Each row, then roughly how far along a hidden order it lies, from 0 to 30:
In the rows, zero is written as 128.
[125  96 118 135 153 123 135 116 125  87 108 128 147 173 119 127 152 119
 117  99 132] : 15
[132 136 150 171 146 119 139 116 109  61  54 131 139 116 155 125 119 134
  96  99 140] : 25
[134 149 125 185 140  94 114 132 109 142 132 126  97  70 145 106 121 139
 129 115 128] : 14
[149 135 122 159 126 110 152 106 103  96  70 142 125 113 150 124 109 114
 102 109 145] : 27
[137 117 131 184 123 120 132 120 105 127  90 143 103 125 198 123 117 106
 133 149 131] : 12
[147 118  82 116 113 113 147 112 107 106 145 143  71 122  63 122 125 120
 142 110 132] : 20
[126 129  92 138 120 161 147 155 119 164 204 127  89  90  52 131 155 132
 158 115 118] : 10
[149 179 170 175  97 100 118 139 105 134  80 129 104  77 195 121  51 135
 125 142 123] : 12
[113 112  86  95 138 140 128 136 177 149 197 124 153 121  30 128 146 132
 104 114 132] : 25
[157 152 154 220 136 103 124 143  84 137 125 130  96  82 167 108 106 139
 137 117 115] : 1
[130 148 121 176 144 149 143 140 133 119  79 135 115  88  96 119 128 149
 108  93 131] : 20
[126 133 127 111 129 139 135 135 172 107 103 111 156 116  66 138 109 150
 105 103 130] : 23
[142  83 108 144 158  90 130 104 112  96 105 133 127 169 174 121 167 109
 141 120 131] : 10
[118 112  78 107 155 128 134 140 160 149 201 124 143 130  35 122 167 142
 125  96 125] : 17
[145  87 105 134 144 116 142  99 117  79 107 146 145 176 133 127 149 100
 108 114 143] : 23
[124 158 126 184 120 162 148 142 138 180  65 146 116  84  93 123 104 138
 110 111 132] : 22
[128 117 107 165 162 150 154 132 133  98  86 138 136 127  70 126 158 136
 105  80 132] : 24
[127 111 109 173 153 145 134 145 135 194 197 134 129 140 124 123 174 112
 146 140 122] : 5
[118 138 103 111 144 147 127 155 140 184 185 116 119 114  55 133 177 141
 146 112 120] : 13
[131 108  89 170 153 158 155 145 140 156 191 137 109 121  36 133 190 130
 150 106 119] : 10
[132 142 126 151 128 117 122 119 119 124  79 136 113 107 163 115 108 121
 121 126 139] : 19
[156 120 119 225 155 123 174 116  79  17  43 139  93  96  80 124 160 137
 105  51 143] : 29
[150  89 127 172 148 115 127 127  82 131 172 139 100 165 173 121 165 103
 157 146 122] : 0
[116 119 109 162 140 166 137 148 130 196 196 140 119 121 111 130 150 113
 140 142 121] : 10
[123 106  98 143 156 146 140 136 140 154 155 140 140 147  75 129 156 130
 125 113 128] : 15
[149 100 122 120 157  85 117 121 105 122 173 118 120 167 166 126 185 118
 158 119 129] : 4
[132  87 104 122 134 173 148 134 127 107 194 125 117 142  32 146 195 122
 136 120 126] : 11
[145 139 101 140 121  81 128 127 100 129 157 129  87  94 103 106 121 131
 144 110 129] : 14
[130 136 112 170 138 164 146 160 125 170 175 137  97  94  55 131 154 138
 142 120 116] : 9
[133 149 137 178 141 134 142 156 120 128 118 119 111  91 107 131 145 149
 140  98 120] : 11
[130 155 122 206 118 186 159 162 108 177 156 155  91  63  67 127 116 133
 132 124 122] : 13
[125 117  89 111 137 132 141 138 103 146 206 133  89 148  60 129 180 125
 165 114 119] : 6
[126 146 104 132 129 154 136 152 142 167 198 128 122  98  39 135 156 143
 130 122 126] : 16
[132 121 135 121 145  95 133 143  95  59 136 103 121 157 107 133 179 149
 156  78 116] : 4
[119 148 155 198 157 166 140 141 159 107  30 122 144  79 127 140 111 154
  76  93 132] : 29
[128 112 126 178 164 154 146 140 151  84  57 126 146 139 100 130 149 153
 104  89 127] : 18
[132 106 114 145 126 164 169 123 148  77  78 126 130 135  58 164 145 127
 107 100 138] : 30
[123 134 115 158 123 151 158 128 135  92  91 136 138 121  76 141 121 132
 102  98 136] : 29
[152 126 138 214 156 117 126 132 105 187 170 157 139 135 194 115  90 108
 105 145 120] : 10
[123 120 109  96 124 131 145 137 136 121 179 120 132 147  56 137 145 134
 141 107 119] : 12
[161  73  69 126 164  49 165 100  80  69 114 145 115 215 119 121 211 104
 175  98 132] : 5
[133  72 117 153 161 167 152 120 128  45  65 114 122 159  69 150 217 134
 140  92 129] : 10
[139 137 130 177 131 108 118 126  96 145 137 131  99  96 179 117 111 119
 137 135 128] : 11
[138  73 113 176 168  91 153  93  94  64  76 151 120 191 197 117 154 100
 130 114 132] : 11
[127 129 104 129 132 148 149 144 151 135 142 136 137 124  56 131 131 138
 120 116 124] : 16
[154 129 136 206 143 108 134 136  84 156 158 151 106 119 170 111 116 117
 136 130 121] : 4
[129 133 105 166 115 111 128 116 106 164 147 153  92  95 140 103  95 108
 128 138 134] : 19
[137 140 107 145 124 131 154 154 116 106 170 116  98  84   7 130 164 151
 151  82 116] : 11
[158  97 108 161 128  94 150 111  98  45  88 125 104 134  87 123 144 117
 140  89 130] : 15
[152 137 141 153 112  95 146 119 105  33  57 118 118 114 116 124 109 139
 123  85 133] : 17
[139 157 104 147 103 118 161 153 125  54  72 105  90  55   1 121 133 183
 138  53 118] : 17
[116 118  87  62 114 139 157  94 118  80 135 149 111 169  46 144 134 109
 116 104 146] : 30
[124  95 108 104 133  97 139 115 109  48 113 122 117 195 117 133 162 121
 149 103 126] : 10
[120 111  85  97 139 126 142 114 122  92 132 137 114 161  57 122 136 128
 129  91 130] : 19
[146 121 127 191 144 113 135 123  87 137 149 153 103 130 176 112 125 106
 135 126 126] : 9
[103  65  61  75 146 132 146  92 104  81 185 145 117 222  65 131 206  92
 144 117 136] : 19
[148  94 144 199 179 130 128 113  77 115  83 146 122 174 220 120 172 107
 139 139 125] : 1
[130 140 114 204 119 161 134 157 124 212 186 139 120  74 106 103 128 117
 144 144 117] : 4
[130 124 163 215 144 159 145 151 113 128 101 126 134 116 169 132 143 123
 131 127 120] : 4
[125 180 110 149 107 154 144 167 141 185 163 137 101  49  32 126 102 154
 126 103 126] : 20
[129  98  94  98 141 112 135 101 116  79 133 132 128 181 106 128 152 119
 126 104 134] : 19
[152 130 145 188 134 101 147 111 103  68  31 142 122 117 171 122  98 125
 104 105 138] : 20
[141 112 102 166 151 112 112 127  99 171 203 139 113 120 129  96 167 118
 152 136 122] : 0
[134 127 132 157 126 115 121 121  99 148 148 143 109 123 199 119 104 107
 136 150 127] : 10
[120  83  66 117 156 135 138 121 131 165 216 149 109 170  81 121 167 106
 137 130 127] : 15
[124  97  95 110 134 136 162 110  87  16  84 133  81 165  71 151 185 132
 140  90 139] : 22
[132  66  85 154 189 137 149 135 116 103 203 118 126 174  81 136 250 122
 152  85 118] : 7
[143  98  93 110 142  90 141  99 105  57 132 127 111 160  88 124 160 119
 134  92 134] : 19
[126  89 100 132 155 140 140 151 128 148 198 122 126 164  73 134 188 127
 156 124 112] : 1
[128 134 108 121 122 143 156 132 138 118 105 130 136 124  52 133 125 140
 114  95 130] : 21
[136 116 102  91 113  82 123 106 119 106 146 121 105 141 125 121 120 117
 145 127 133] : 14
[142 139  99 196 131 100 141 124  85 103 119 143  74  62 121  96 126 126
 138 103 132] : 17
[124 104 135 170 159 158 136 129 130 122  93 135 164 149 155 123 156 114
 119 119 130] : 12
[123 184 123 182 111 177 133 173 129 201 174 133 102  37  28 116 114 153
 137 112 117] : 14
[113 113  90  78 138 158 140 129 176 147 166 133 163 133  46 132 129 128
  99 109 134] : 27
[159  90 133 255 189 135 137 141  84 138 122 139 101 120 181 115 186 117
 131 117 121] : 3
[126 151 109 125 135 166 122 153 144 191 205 119 125  87  15 134 164 150
 123 103 124] : 19
[124 122 110 103 124 113 123 126 127 175 195 135 112 135 130 125 113 114
 141 152 127] : 13
[153 115 131 201 149 113 135 129  73 139 149 154 105 152 186 116 142 106
 145 143 119] : 0
[126 109 115 137 111 156 150 139 142  71  93 110 103  90  25 144 152 147
 124  96 132] : 22
[125 104  68  86 121 114 126 118 134 189 229 145  95 156  85 127 131 106
 135 149 129] : 20
[132 108 119 125 133 160 140 143 135 115 177 118 132 125  50 147 168 138
 133 111 124] : 11
[128 101 110 171 149 168 149 138 135 133 140 143 149 151 101 135 160 115
 123 121 126] : 13
[134 123 129 159 113 139 160 146 110 124 141 136 107 122  78 132 141 118
 144 117 123] : 12
[127 175 122 114  66 137 175 128 107  56  38 138  81  77  18 134  67 144
 118  86 135] : 30
[137 131 119 155 133 106 118 126  87 175 195 149 101 120 154  98 118 114
 144 137 123] : 4
